Here is a tiny trained network, its code and every weight. The questions are about switching its units off for an input and a class, where a switched-off unit gives its printed mean instead of its output.

import numpy as np


def w(rows, s, z=0):
    codes = np.array(rows[::2]) - 128.0
    scale = np.full(codes.shape[1], s)
    scale[-1] = z or s
    return codes * scale


def norm(h):
    return h / np.sqrt((h * h).mean(-1, keepdims=True) + 1e-5)


def f(y):
    return y / 2 * (1 + np.tanh(0.7978845608 * (y + 0.044715 * y**3)))


def log_softmax(a):
    a = a - a.max(-1, keepdims=True)
    return a - np.log(np.exp(a).sum(-1, keepdims=True))


def net(x, mask):
    res = np.array(x, float).reshape(1, 4) / 4 @ E
    u = 0
    for l in range(2):
        y = f(norm(res) @ A[l][:, :-1].T + A[l][:, -1])
        res = res + np.where(mask[u : u + 9], y, B[l][:, -1]) @ B[l][:, :-1]
        u += 9
    return log_softmax(norm(res)[-1] @ U[:, :-1].T + U[:, -1])


A, B = {}, {}
E = w([
[4,39,103,95],'x0',
[210,12,192,148],'x1',
[86,125,216,90],'x2',
[133,138,76,76],'x3',
],0.0038)
A[0] = w([
[50,225,135,87,176],'0.n0',
[117,162,63,35,91],'0.n1',
[101,151,134,61,90],'0.n2',
[104,134,130,93,70],'0.n3',
[151,198,139,27,114],'0.n4',
[54,70,74,241,251],'0.n5',
[255,123,131,161,217],'0.n6',
[170,220,125,172,188],'0.n7',
[209,29,116,72,239],'0.n8',
],0.007,0.0016)
B[0] = w([
[158,102,120,69,216],'0.n0',
[113,89,135,186,169],'0.n1',
[102,185,177,226,139],'0.n2',
[90,180,123,176,125],'0.n3',
[135,81,204,136,160],'0.n4',
[198,137,141,117,227],'0.n5',
[163,133,110,88,252],'0.n6',
[163,107,102,81,210],'0.n7',
[137,147,51,3,239],'0.n8',
],0.0066,0.0035)
A[1] = w([
[214,146,57,182,248],'1.n0',
[239,74,235,88,118],'1.n1',
[117,213,38,123,254],'1.n2',
[167,51,187,162,126],'1.n3',
[244,201,119,81,244],'1.n4',
[210,136,44,170,107],'1.n5',
[253,88,168,144,88],'1.n6',
[122,51,38,89,234],'1.n7',
[249,90,132,129,213],'1.n8',
],0.0065,0.002)
B[1] = w([
[182,122,137,86,195],'1.n0',
[151,89,173,161,211],'1.n1',
[226,77,179,76,179],'1.n2',
[129,91,135,98,137],'1.n3',
[160,66,145,75,255],'1.n4',
[54,74,151,114,177],'1.n5',
[88,164,75,140,181],'1.n6',
[255,165,149,50,222],'1.n7',
[139,139,113,105,223],'1.n8',
],0.0061)
U = w([
[238,77,91,7,227],'0',
[107,157,93,219,1],'1',
[55,174,73,146,90],'2',
[81,128,170,162,70],'3',
[106,145,2,153,12],'4',
[61,103,158,150,180],'5',
[47,164,47,121,66],'6',
],0.0096,0.0047)

Each question gives the input, the list of numbers given to net, and the class t.
The units are the neurons (one row each of A and B). Each row of codes is followed by its name. A weight is (code - 128) times the scale printed after its matrix; where a second scale follows, it is the last column's (A, B and U).
mask holds one flag per neuron, layer by layer. A switched-off neuron (its flag False) gives its mean, the last column of its row in B, instead of its output. The means were averaged over made-up inputs and are rounded, as every weight is.
A unit's drop is (log p(t) with every unit on - log p(t) with that unit switched off) / (log p(t) with every unit on - log p(t) with every unit switched off).
unit that matters most: the unit with the biggest drop
top k neurons: the k neurons with the biggest drops, biggest first
k most important neurons of layer l: the k neurons of layer l with the biggest drops, biggest first
drop when u is switched off: that unit's drop, to one decimal
input [1,2,2,-7], class 5: 2 most important neurons of layer 0 -> 0.n7; 0.n0
input [1,-6,2,4], class 3: top 4 neurons -> 0.n8; 0.n2; 0.n4; 0.n1
input [6,-6,8,-8], class 5: top 2 neurons -> 0.n8; 1.n6
input [5,-7,3,6], class 6: top 4 neurons -> 0.n8; 0.n2; 1.n4; 1.n1
input [3,3,6,-2], class 5: 3 most important neurons of layer 0 -> 0.n7; 0.n6; 0.n0
input [-4,-4,8,6], class 3: unit that matters most -> 0.n4
input [6,-8,4,-2], class 2: top 2 neurons -> 1.n4; 0.n8
input [7,-5,5,7], class 6: 2 most important neurons of layer 0 -> 0.n2; 0.n8
input [4,-2,4,6], class 6: top 2 neurons -> 0.n2; 1.n1
input [8,-5,2,-1], class 5: 2 most important neurons of layer 1 -> 1.n6; 1.n8
input [4,-2,1,-1], class 5: 3 most important neurons of layer 1 -> 1.n7; 1.n6; 1.n8
input [3,-5,4,8], class 6: 3 most important neurons of layer 0 -> 0.n2; 0.n8; 0.n0
input [3,3,8,2], class 3: drop when 0.n7 is switched off -> 0.3
input [8,-2,8,-2], class 5: unit that matters most -> 0.n8
input [0,-7,7,-2], class 5: drop when 0.n8 is switched off -> 0.2
input [1,3,7,-7], class 5: drop when 1.n7 is switched off -> 0.2
